Small tables with named rows and columns. After each table, cells are looked up by row and column.

favisud:
            mir     vit
ses        3188  -53128
sezimo   -44925   41604
tivadak  -13246   54958

What is the vit of tivadak in favisud?
54958
What is the vit of ses in favisud?
-53128
What is the mir of ses in favisud?
3188
What is the vit of sezimo in favisud?
41604
What is the mir of tivadak in favisud?
-13246
What is the mir of sezimo in favisud?
-44925
Which row has the largest mir? ses

Table kug
           kis    duv    viz    bil
zizakot  44643  73909  29106  72921
tirodaz  44857  75752  26891  74605
zod      44853  76608  27545  72189
tuzi     41199  62133  21970  73452
mot      43550  80905  23583  76684

What is the bil of mot in kug? 76684
What is the bil of tuzi in kug? 73452
What is the duv of zizakot in kug? 73909
What is the bil of zizakot in kug? 72921
What is the viz of mot in kug? 23583
What is the kis of mot in kug? 43550
What is the duv of tirodaz in kug? 75752
What is the viz of zod in kug? 27545
What is the kis of tirodaz in kug? 44857
What is the viz of tuzi in kug? 21970
What is the kis of zizakot in kug? 44643
What is the viz of zizakot in kug? 29106
What is the bil of tirodaz in kug? 74605
What is the kis of tuzi in kug? 41199
What is the kis of zod in kug? 44853
What is the duv of tuzi in kug? 62133
What is the bil of zod in kug? 72189
What is the viz of tirodaz in kug? 26891
What is the duv of mot in kug? 80905
What is the duv of zod in kug? 76608
Row with the largest kis: tirodaz

lil:
|  | dibe | kosamuk | rore | fesiku | lel | bokil | kube |
|---|---|---|---|---|---|---|---|
| motuba | 27 | 16 | 54 | 6 | 63 | 26 | 79 |
| tedo | 27 | 42 | 51 | 39 | 46 | 38 | 56 |
| mimupus | 50 | 58 | 15 | 42 | 30 | 65 | 20 |
| fevafiz | 42 | 38 | 44 | 55 | 20 | 26 | 23 |
| zab | 42 | 11 | 26 | 19 | 40 | 28 | 59 |
| zan | 46 | 3 | 35 | 26 | 27 | 38 | 40 |
| sel | 55 | 53 | 7 | 38 | 52 | 41 | 47 |
| romufe | 64 | 41 | 2 | 38 | 25 | 48 | 23 |
| lenek | 44 | 75 | 13 | 60 | 45 | 33 | 34 |

What is the rore of sel in lil? 7
What is the rore of fevafiz in lil? 44
What is the dibe of tedo in lil? 27
What is the dibe of zab in lil? 42
What is the rore of zan in lil? 35
What is the kube of fevafiz in lil? 23
What is the dibe of lenek in lil? 44
What is the bokil of mimupus in lil? 65
What is the rore of romufe in lil? 2
What is the rore of motuba in lil? 54
What is the lel of romufe in lil? 25
What is the kube of zab in lil? 59
What is the rore of mimupus in lil? 15
What is the fesiku of tedo in lil? 39
What is the kosamuk of romufe in lil? 41
What is the dibe of romufe in lil? 64
What is the kosamuk of zab in lil? 11
Row with the largest kosamuk: lenek

Table zefolu
|  | kolo | non |
|---|---|---|
| tig | 227 | 334 |
| sevoba | 360 | 128 |
| fimazin | 189 | 432 |
| petep | 189 | 545 |
| ripor | 504 | 729 |
| mar | 629 | 798 |

mar, kolo: 629
ripor, kolo: 504
petep, kolo: 189
sevoba, kolo: 360
ripor, non: 729
sevoba, non: 128
petep, non: 545
tig, non: 334
fimazin, non: 432
tig, kolo: 227
fimazin, kolo: 189
mar, non: 798

ralefup
|  | dop | sosok | gopem | konuza | telit | sokag |
|---|---|---|---|---|---|---|
| morigi | 33.0 | 62.5 | 30.8 | 51.7 | 55.0 | 32.4 |
| bubat | 41.9 | 21.7 | 69.7 | 12.7 | 57.7 | 57.9 |
| taf | 48.9 | 39.6 | 51.5 | 35.1 | 39.1 | 47.3 |
| mol | 42.3 | 58.4 | 72.8 | 62.7 | 7.0 | 53.7 |
| nof | 78.2 | 49.3 | 50.2 | 39.6 | 18.8 | 25.4 |
| mutek | 52.2 | 73.6 | 22.0 | 33.7 | 79.8 | 18.6 |
| nevivul | 42.3 | 51.8 | 30.9 | 60.0 | 44.5 | 56.5 |
| tobomal | 45.6 | 71.2 | 25.8 | 35.9 | 72.9 | 21.9 |

mutek, sosok: 73.6
taf, dop: 48.9
mutek, telit: 79.8
taf, sosok: 39.6
nevivul, telit: 44.5
taf, telit: 39.1
mol, konuza: 62.7
taf, gopem: 51.5
nof, telit: 18.8
taf, konuza: 35.1
bubat, dop: 41.9
morigi, sosok: 62.5
morigi, telit: 55.0
tobomal, dop: 45.6
nevivul, gopem: 30.9
mutek, konuza: 33.7
nevivul, sokag: 56.5
mutek, dop: 52.2
nevivul, konuza: 60.0
bubat, sokag: 57.9
Which row has the largest konuza? mol

